Below is a small trained network, with its code and all its weights. Each question gives an input and a target symbol and asks what happens when units are switched off, that is, made to give their printed mean instead of their output.

import numpy as np


def w(rows, s, z=0):
    codes = np.array(rows[::2]) - 128.0
    scale = np.full(codes.shape[1], s)
    scale[-1] = z or s
    return codes * scale


def f(y):
    return y / 2 * (1 + np.tanh(0.7978845608 * (y + 0.044715 * y**3)))


def softmax(a):
    e = np.exp(a - a.max(-1, keepdims=True))
    return e / e.sum(-1, keepdims=True)


def log_softmax(a):
    a = a - a.max(-1, keepdims=True)
    return a - np.log(np.exp(a).sum(-1, keepdims=True))


def net(x, mask):
    ids = ['αβγδεημξπσφ'.index(c) for c in x.split()]
    T = len(ids)
    res = E[ids] + P[:T]
    q, k, v = (res @ M[0].T for M in (Q, K, V))
    z = softmax(np.where(np.tri(T) > 0, q @ k.T / 3**0.5, -1e9)) @ v
    res = res + np.where(mask[0], z, O[0][:, -1]) @ O[0][:, :-1]
    y = f(res @ A[0][:, :-1].T + A[0][:, -1])
    res = res + np.where(mask[1:9], y, B[0][:, -1]) @ B[0][:, :-1]
    return log_softmax(res[-1] @ U[:, :-1].T + U[:, -1])


Q, K, V, O, A, B = {}, {}, {}, {}, {}, {}
E = w([
[121,94,134],'α',
[136,5,78],'β',
[108,89,122],'γ',
[119,59,157],'δ',
[62,54,132],'ε',
[223,15,23],'η',
[99,12,158],'μ',
[218,191,127],'ξ',
[75,67,147],'π',
[126,34,197],'σ',
[79,165,237],'φ',
],0.012)
P = w([
[2,129,34],'0',
[83,174,173],'1',
[119,107,70],'2',
[152,87,63],'3',
[167,81,89],'4',
[178,71,93],'5',
[188,95,134],'6',
[192,77,122],'7',
[198,109,173],'8',
[204,99,164],'9',
[171,61,159],'10',
[209,74,161],'11',
],0.0081)
Q[0] = w([
[194,97,254],'H1',
[69,214,156],'H1',
[10,239,45],'H1',
],0.0081)
K[0] = w([
[144,248,42],'H1',
[144,81,178],'H1',
[121,81,140],'H1',
],0.011)
V[0] = w([
[5,51,94],'H1',
[182,203,117],'H1',
[1,142,17],'H1',
],0.0096)
O[0] = w([
[71,254,232,254],'H1',
[210,211,36,35],'H1',
[87,152,169,177],'H1',
],0.0081,0.0065)
A[0] = w([
[138,14,168,51],'N1',
[87,168,254,194],'N2',
[123,39,222,2],'N3',
[100,115,141,209],'N4',
[154,66,70,195],'N5',
[163,91,143,73],'N6',
[150,44,90,238],'N7',
[110,107,179,227],'N8',
],0.0098,0.0051)
B[0] = w([
[197,182,98,170],'N1',
[103,63,51,254],'N2',
[131,214,2,193],'N3',
[160,62,118,165],'N4',
[183,217,223,152],'N5',
[130,246,47,134],'N6',
[65,133,206,164],'N7',
[213,48,138,198],'N8',
],0.0067,0.021)
U = w([
[129,2,195,202],'α',
[248,66,32,176],'β',
[98,154,118,37],'γ',
[163,103,223,92],'δ',
[106,130,147,8],'ε',
[157,125,190,64],'η',
[196,141,140,148],'μ',
[94,226,41,174],'ξ',
[145,125,168,114],'π',
[128,169,78,55],'σ',
[111,146,107,2],'φ',
],0.0098,0.0062)

Each question gives the input, a string of symbols that net reads in full, and the target symbol t.
The units are the heads (3 rows each of Q, K, V and O) and the neurons (one row each of A and B). Each row of codes is followed by its name. A weight is (code - 128) times the scale printed after its matrix; where a second scale follows, it is the last column's (O, A, B and U).
mask holds one flag per unit, heads first, then neurons. A switched-off unit (its flag False) gives its mean, the last column of its rows in O or B, instead of its output. The means were averaged over made-up inputs and are rounded, as every weight is.
A unit's drop is (log p(t) with every unit on - log p(t) with that unit switched off) / (log p(t) with every unit on - log p(t) with every unit switched off).
The circuit of an input: a set's keep is (log p(t) with only the set's units on - log p(t) with every unit switched off) / (log p(t) with every unit on - log p(t) with every unit switched off). Starting from all 9 units, units are removed one at a time, each time the one whose removal leaves the highest keep (on an exact tie, the one counted first), for as long as the keep stays at least 0.8.
circuit, biggest first: the units of the circuit, biggest drop first
unit that matters most: the unit with the biggest drop
k most important neurons: the k neurons with the biggest drops, biggest first
drop of u: that unit's drop, to one decimal
input μ σ σ φ, target α: 3 most important neurons	(N1 N3 N6)
input φ σ σ σ π σ σ η η σ φ, target β: circuit, biggest first	(N7 H1)
input σ δ δ μ γ, target α: 3 most important neurons	(N3 N1 N6)
input σ ε ε σ μ σ π π σ σ δ, target β: 2 most important neurons	(N3 N7)
input σ σ π σ α, target α: unit that matters most	N3
input σ δ ε η δ μ ξ σ, target μ: 2 most important neurons	(N5 N7)
input σ δ σ μ σ σ δ π σ η π, target β: circuit, biggest first	(N3 N1 H1)
input β σ δ π ε σ β μ π δ π, target β: 3 most important neurons	(N3 N7 N2)
input δ μ μ π μ α, target α: 3 most important neurons	(N1 N3 N6)
input φ α σ π σ β, target α: circuit, biggest first	(N3 N7)
input γ μ π σ μ μ β δ α μ, target β: 4 most important neurons	(N3 N7 N2 N8)
input μ π σ η, target α: circuit, biggest first	(N3 H1)
input ξ σ ξ μ δ μ ξ ξ μ π μ ξ, target μ: 2 most important neurons	(N2 N5)
input μ δ π, target α: unit that matters most	N1
input σ ε φ η η η β δ μ σ μ, target β: 2 most important neurons	(N3 N1)
input σ η γ δ σ σ γ μ φ σ η φ, target β: 2 most important neurons	(N7 N5)
input μ ξ ξ ξ β γ σ σ β γ β, target μ: 3 most important neurons	(N5 N7 N2)
input μ α δ σ γ φ μ σ η σ σ, target β: 2 most important neurons	(N3 N1)
input σ σ ε ε π μ σ, target β: 3 most important neurons	(N3 N7 N2)
input δ δ π ξ β μ σ σ, target μ: most important neuron	(N5)
input α η μ α σ β, target α: drop of N3	0.3
input σ μ μ σ σ β ε σ δ σ δ, target β: drop of H1	0.2
input δ σ σ φ, target α: drop of N3	0.3
input μ μ μ σ ξ μ μ δ σ γ μ μ, target μ: drop of N3	0.0
